Below are the code and all the weights of a small trained network. Each question names an input and a class and asks about switching units off, where a switched-off unit gives its printed mean instead of its output.

import numpy as np


def w(rows, s, z=0):
    codes = np.array(rows[::2]) - 128.0
    scale = np.full(codes.shape[1], s)
    scale[-1] = z or s
    return codes * scale


def norm(h):
    return h / np.sqrt((h * h).mean(-1, keepdims=True) + 1e-5)


def f(y):
    return np.maximum(y, 0)


def log_softmax(a):
    a = a - a.max(-1, keepdims=True)
    return a - np.log(np.exp(a).sum(-1, keepdims=True))


def net(x, mask):
    res = np.array(x, float).reshape(1, 3) / 4 @ E
    u = 0
    for l in range(3):
        y = f(norm(res) @ A[l][:, :-1].T + A[l][:, -1])
        res = res + np.where(mask[u : u + 7], y, B[l][:, -1]) @ B[l][:, :-1]
        u += 7
    return log_softmax(norm(res)[-1] @ U[:, :-1].T + U[:, -1])


A, B = {}, {}
E = w([
[84,233,254],'x0',
[130,243,51],'x1',
[18,104,67],'x2',
],0.0023)
A[0] = w([
[197,182,176,178],'L0N1',
[160,143,78,251],'L0N2',
[254,136,139,24],'L0N3',
[95,191,158,224],'L0N4',
[193,171,67,30],'L0N5',
[129,73,132,42],'L0N6',
[127,77,128,40],'L0N7',
],0.0081,0.0014)
B[0] = w([
[202,118,92,252],'L0N1',
[176,254,147,230],'L0N2',
[164,63,97,232],'L0N3',
[150,157,136,245],'L0N4',
[109,183,209,214],'L0N5',
[153,133,136,173],'L0N6',
[110,214,170,168],'L0N7',
],0.0071,0.0031)
A[1] = w([
[115,101,187,143],'L1N1',
[63,154,76,249],'L1N2',
[150,154,11,19],'L1N3',
[172,123,73,139],'L1N4',
[183,177,193,231],'L1N5',
[135,47,162,99],'L1N6',
[38,116,134,153],'L1N7',
],0.011,0.0016)
B[1] = w([
[165,171,114,157],'L1N1',
[200,104,152,169],'L1N2',
[109,141,148,172],'L1N3',
[92,107,149,173],'L1N4',
[98,114,125,255],'L1N5',
[121,250,133,163],'L1N6',
[150,109,115,155],'L1N7',
],0.012,0.0079)
A[2] = w([
[70,109,4,100],'L2N1',
[167,197,176,251],'L2N2',
[2,129,52,175],'L2N3',
[23,101,230,184],'L2N4',
[174,44,54,144],'L2N5',
[116,162,130,117],'L2N6',
[57,162,91,160],'L2N7',
],0.0059,0.0026)
B[2] = w([
[175,91,156,128],'L2N1',
[71,22,100,254],'L2N2',
[86,11,80,136],'L2N3',
[2,63,45,159],'L2N4',
[89,195,31,137],'L2N5',
[80,181,123,150],'L2N6',
[206,74,143,148],'L2N7',
],0.004,0.0078)
U = w([
[123,246,174,198],'0',
[234,68,162,151],'1',
[28,97,144,137],'2',
[97,100,76,2],'3',
],0.012,0.0041)

Each question gives the input, the list of numbers given to net, and the class t.
The units are the neurons (one row each of A and B). Each row of codes is followed by its name. A weight is (code - 128) times the scale printed after its matrix; where a second scale follows, it is the last column's (A, B and U).
mask holds one flag per neuron, layer by layer. A switched-off neuron (its flag False) gives its mean, the last column of its row in B, instead of its output. The means were averaged over made-up inputs and are rounded, as every weight is.
A unit's drop is (log p(t) with every unit on - log p(t) with that unit switched off) / (log p(t) with every unit on - log p(t) with every unit switched off).
The circuit of an input: a set's keep is (log p(t) with only the set's units on - log p(t) with every unit switched off) / (log p(t) with every unit on - log p(t) with every unit switched off). Starting from the 12 units with the biggest drops (on a tie, the unit counted first), units are removed one at a time, each time the one whose removal leaves the highest keep (on an exact tie, the one counted first), for as long as the keep stays at least 0.8.
circuit, biggest first: the units of the circuit, biggest drop first
most important unit: the unit with the biggest drop
k most important neurons: the k neurons with the biggest drops, biggest first
top k neurons in layer l: the k neurons of layer l with the biggest drops, biggest first
drop of u: that unit's drop, to one decimal
input [8,-2,-6], class 2: top 2 neurons in layer 2 => (L2N4 L2N7)
input [7,-1,-7], class 1: 2 most important neurons => (L0N1 L1N3)
input [5,3,3], class 2: most important neuron => (L0N4)
input [-3,-7,8], class 1: top 2 neurons in layer 0 => (L0N1 L0N3)
input [6,-7,8], class 1: circuit, biggest first => (L1N7 L1N5 L1N1 L0N2)
input [1,-5,-3], class 0: circuit, biggest first => (L1N6 L0N2)
input [2,5,7], class 1: circuit, biggest first => (L1N2 L1N6)
input [-7,-8,7], class 0: 4 most important neurons => (L1N6 L1N5 L0N1 L0N7)
input [8,2,-4], class 2: circuit, biggest first => (L1N5 L0N2 L1N6)
input [-5,7,6], class 0: 3 most important neurons => (L0N2 L1N2 L1N3)
input [2,-2,4], class 1: 2 most important neurons => (L0N2 L0N1)
input [7,-8,5], class 0: top 2 neurons in layer 1 => (L1N1 L1N6)
input [6,5,-3], class 2: top 3 neurons in layer 0 => (L0N2 L0N7 L0N5)
input [0,4,-7], class 1: 2 most important neurons => (L0N3 L0N1)
input [-3,-2,8], class 1: circuit, biggest first => (L1N2)
input [7,-4,-8], class 1: 2 most important neurons => (L0N1 L1N3)
input [-6,4,0], class 2: 4 most important neurons => (L1N6 L1N1 L1N5 L0N7)
input [4,-7,2], class 0: 2 most important neurons => (L0N2 L1N1)
input [-7,-4,-4], class 2: 3 most important neurons => (L1N2 L1N4 L0N1)
input [2,-1,-1], class 3: most important unit => L2N4
input [1,1,-1], class 3: top 2 neurons in layer 1 => (L1N2 L1N6)
input [5,5,8], class 1: 3 most important neurons => (L1N2 L1N6 L0N2)
input [-5,-8,-6], class 0: top 2 neurons in layer 1 => (L1N6 L1N2)
input [-5,-6,5], class 0: 2 most important neurons => (L1N6 L0N1)
input [1,1,0], class 3: drop of L2N3 => 0.1
input [1,0,-3], class 3: drop of L2N7 => 0.1
input [-6,7,1], class 0: circuit, biggest first => (L0N2)
